Below are the code and all the weights of a small trained network. Each question names an input and a class and asks about switching units off, where a switched-off unit gives its printed mean instead of its output.

import numpy as np


def w(rows, s, z=0):
    codes = np.array(rows[::2]) - 128.0
    scale = np.full(codes.shape[1], s)
    scale[-1] = z or s
    return codes * scale


def f(y):
    return y / 2 * (1 + np.tanh(0.7978845608 * (y + 0.044715 * y**3)))


def log_softmax(a):
    a = a - a.max(-1, keepdims=True)
    return a - np.log(np.exp(a).sum(-1, keepdims=True))


def net(x, mask):
    res = np.array(x, float).reshape(1, 8) / 4 @ E
    y = f(res @ A[0][:, :-1].T + A[0][:, -1])
    res = res + np.where(mask, y, B[0][:, -1]) @ B[0][:, :-1]
    return log_softmax(res[-1] @ U[:, :-1].T + U[:, -1])


A, B = {}, {}
E = w([
[74,205,2,234,201,195,161,42],'x0',
[71,85,98,135,216,61,76,187],'x1',
[105,176,212,181,199,82,156,95],'x2',
[179,134,141,162,87,87,143,126],'x3',
[159,72,50,91,82,153,50,186],'x4',
[204,176,94,200,121,102,210,102],'x5',
[81,154,75,4,42,148,152,85],'x6',
[162,161,212,187,86,202,28,105],'x7',
],0.0053)
A[0] = w([
[99,125,215,113,154,122,20,131,146],'neuron 1',
[171,183,157,167,163,87,164,90,202],'neuron 2',
[134,158,92,152,75,206,151,36,138],'neuron 3',
[217,64,177,92,6,117,54,174,174],'neuron 4',
[143,157,203,181,164,99,211,84,193],'neuron 5',
[85,74,89,42,102,116,167,110,174],'neuron 6',
[96,93,193,147,151,128,52,128,215],'neuron 7',
[156,155,153,171,126,89,161,78,251],'neuron 8',
[134,81,51,178,225,96,107,159,158],'neuron 9',
[127,186,89,144,94,185,124,99,88],'neuron 10',
[108,150,102,47,98,91,140,140,169],'neuron 11',
[145,100,126,117,172,126,126,126,90],'neuron 12',
],0.012,0.0011)
B[0] = w([
[99,128,215,87,178,132,62,100,190],'neuron 1',
[122,103,157,158,116,124,198,169,189],'neuron 2',
[170,162,155,179,136,137,160,4,199],'neuron 3',
[207,142,132,157,6,143,23,184,250],'neuron 4',
[95,96,198,155,108,130,206,204,207],'neuron 5',
[103,134,66,49,90,96,176,113,198],'neuron 6',
[91,138,190,100,168,127,76,129,176],'neuron 7',
[119,118,147,160,108,146,186,142,177],'neuron 8',
[141,103,38,172,201,130,104,192,205],'neuron 9',
[168,137,136,148,149,132,132,46,174],'neuron 10',
[98,135,98,60,86,122,132,123,179],'neuron 11',
[102,146,101,141,129,178,111,122,134],'neuron 12',
],0.02,0.012)
U = w([
[112,87,16,173,253,128,101,205,156],'0',
[192,192,137,186,169,173,169,7,3],'1',
[36,139,221,74,230,147,37,127,14],'2',
[235,146,148,131,17,157,25,211,219],'3',
[71,155,39,7,72,70,186,112,67],'4',
[80,85,195,185,122,139,236,215,106],'5',
],0.0046,0.00034)

Each question gives the input, the list of numbers given to net, and the class t.
The units are the neurons (one row each of A and B). Each row of codes is followed by its name. A weight is (code - 128) times the scale printed after its matrix; where a second scale follows, it is the last column's (A, B and U).
mask holds one flag per neuron, in row order. A switched-off neuron (its flag False) gives its mean, the last column of its row in B, instead of its output. The means were averaged over made-up inputs and are rounded, as every weight is.
A unit's drop is (log p(t) with every unit on - log p(t) with that unit switched off) / (log p(t) with every unit on - log p(t) with every unit switched off).
The circuit of an input: a set's keep is (log p(t) with only the set's units on - log p(t) with every unit switched off) / (log p(t) with every unit on - log p(t) with every unit switched off). Starting from all 12 units, units are removed one at a time, each time the one whose removal leaves the highest keep (on an exact tie, the one counted first), for as long as the keep stays at least 0.8.
units of the circuit, in order: the units of the circuit, biggest drop first
unit that matters most: the unit with the biggest drop
top k neurons: the k neurons with the biggest drops, biggest first
drop when u is switched off: that unit's drop, to one decimal
input [-4,2,1,2,-7,-2,6,8], class 2: unit that matters most	neuron 1
input [-1,-3,8,-4,-5,-3,8,-3], class 4: top 2 neurons	(neuron 6; neuron 11)
input [0,-3,6,-2,3,3,7,0], class 1: units of the circuit, in order	(neuron 3; neuron 4)
input [-5,-4,-1,2,-3,6,-4,3], class 5: top 3 neurons	(neuron 5; neuron 2; neuron 8)
input [-3,7,7,1,4,-8,5,-3], class 2: top 2 neurons	(neuron 1; neuron 7)
input [-1,2,-1,8,-4,-5,-1,5], class 2: top 2 neurons	(neuron 1; neuron 7)
input [4,2,1,5,-1,-5,5,1], class 1: units of the circuit, in order	(neuron 4; neuron 5)
input [-5,-8,-2,6,-8,0,1,-1], class 5: top 3 neurons	(neuron 5; neuron 8; neuron 2)
input [8,5,1,-1,-4,-4,0,4], class 0: top 2 neurons	(neuron 9; neuron 4)
input [6,7,4,8,3,3,-4,5], class 0: top 2 neurons	(neuron 9; neuron 3)
input [1,0,-7,-8,3,8,-8,5], class 0: drop when neuron 9 is switched off	0.3
input [-1,0,4,-4,0,2,-5,7], class 2: drop when neuron 7 is switched off	0.4
input [-7,-6,4,4,-4,-7,6,-7], class 4: drop when neuron 6 is switched off	1.2
input [4,3,-2,4,-1,5,-5,-5], class 0: units of the circuit, in order	(neuron 9)
